Below are the code and all the weights of a small trained network. Each question names an input and a class and asks about switching units off, where a switched-off unit gives its printed mean instead of its output.

import numpy as np


def w(rows, s, z=0):
    codes = np.array(rows[::2]) - 128.0
    scale = np.full(codes.shape[1], s)
    scale[-1] = z or s
    return codes * scale


def f(y):
    return y / 2 * (1 + np.tanh(0.7978845608 * (y + 0.044715 * y**3)))


def log_softmax(a):
    a = a - a.max(-1, keepdims=True)
    return a - np.log(np.exp(a).sum(-1, keepdims=True))


def net(x, mask):
    res = np.array(x, float).reshape(1, 7) / 4 @ E
    y = f(res @ A[0][:, :-1].T + A[0][:, -1])
    res = res + np.where(mask, y, B[0][:, -1]) @ B[0][:, :-1]
    return log_softmax(res[-1] @ U[:, :-1].T + U[:, -1])


A, B = {}, {}
E = w([
[34,85,184,136,96,143,96,172,2,25,130,160],'x0',
[144,206,66,92,118,94,179,65,173,177,79,185],'x1',
[97,175,117,169,126,6,146,93,222,82,245,49],'x2',
[155,64,164,202,160,187,64,154,116,108,150,65],'x3',
[65,141,109,48,72,100,164,72,41,92,97,240],'x4',
[182,163,100,116,131,104,156,140,176,220,86,154],'x5',
[72,220,84,103,88,6,215,18,164,107,158,117],'x6',
],0.0077)
A[0] = w([
[146,114,119,139,140,91,145,113,148,131,170,97,78],'n0',
[147,177,47,83,123,67,201,82,209,190,89,185,136],'n1',
[136,124,99,193,137,137,172,123,188,103,191,69,55],'n2',
[144,217,97,77,103,96,182,72,196,176,116,151,192],'n3',
[52,124,140,99,112,83,151,88,34,41,122,165,201],'n4',
[128,150,118,168,119,60,158,97,254,117,200,35,251],'n5',
],0.0068,0.0026)
B[0] = w([
[101,137,108,180,141,106,90,123,171,136,168,144,152],'n0',
[203,204,85,90,114,111,203,53,119,182,48,197,242],'n1',
[105,74,179,118,145,115,114,151,159,94,172,76,179],'n2',
[169,232,141,91,144,95,143,70,197,202,57,176,230],'n3',
[32,144,144,99,59,118,119,113,127,56,176,202,208],'n4',
[143,238,138,170,209,3,58,152,158,106,246,42,250],'n5',
],0.0063,0.013)
U = w([
[145,161,103,107,135,102,190,85,153,173,81,173,24],'0',
[122,150,126,166,158,83,97,128,163,127,205,53,18],'1',
[27,103,134,107,77,131,137,120,49,58,138,174,254],'2',
[186,25,151,175,164,255,65,208,101,170,77,114,253],'3',
],0.01,0.00099)

Each question gives the input, the list of numbers given to net, and the class t.
The units are the neurons (one row each of A and B). Each row of codes is followed by its name. A weight is (code - 128) times the scale printed after its matrix; where a second scale follows, it is the last column's (A, B and U).
mask holds one flag per neuron, in row order. A switched-off neuron (its flag False) gives its mean, the last column of its row in B, instead of its output. The means were averaged over made-up inputs and are rounded, as every weight is.
A unit's drop is (log p(t) with every unit on - log p(t) with that unit switched off) / (log p(t) with every unit on - log p(t) with every unit switched off).
The circuit of an input: a set's keep is (log p(t) with only the set's units on - log p(t) with every unit switched off) / (log p(t) with every unit on - log p(t) with every unit switched off). Starting from all 6 units, units are removed one at a time, each time the one whose removal leaves the highest keep (on an exact tie, the one counted first), for as long as the keep stays at least 0.8.
units of the circuit, in order: the units of the circuit, biggest drop first
unit that matters most: the unit with the biggest drop
k most important neurons: the k neurons with the biggest drops, biggest first
drop when u is switched off: that unit's drop, to one decimal
input [-5,5,3,2,6,-8,-7], class 3: unit that matters most : n5
input [-6,3,-2,2,-2,7,-8], class 3: units of the circuit, in order : n3, n5
input [6,-8,-5,-7,-4,4,-1], class 3: units of the circuit, in order : n5, n1
input [5,1,3,-6,5,7,-7], class 2: units of the circuit, in order : n3, n1
input [-2,1,-3,0,-3,5,-3], class 3: units of the circuit, in order : n3, n5
input [7,-4,-1,3,-5,-1,6], class 2: units of the circuit, in order : n5, n4
input [1,8,-2,7,4,-1,-1], class 2: 3 most important neurons : n3, n1, n5
input [-1,1,-6,-2,-2,-7,6], class 2: 4 most important neurons : n1, n4, n3, n5
input [3,3,-5,4,-4,-3,8], class 2: 3 most important neurons : n5, n1, n3
input [-5,-5,2,8,-7,1,-7], class 1: drop when n2 is switched off : 0.4
input [-4,-7,-1,-2,-2,-5,-3], class 3: drop when n5 is switched off : 0.3
input [5,-8,3,-6,-5,-8,-8], class 3: drop when n3 is switched off : 0.0
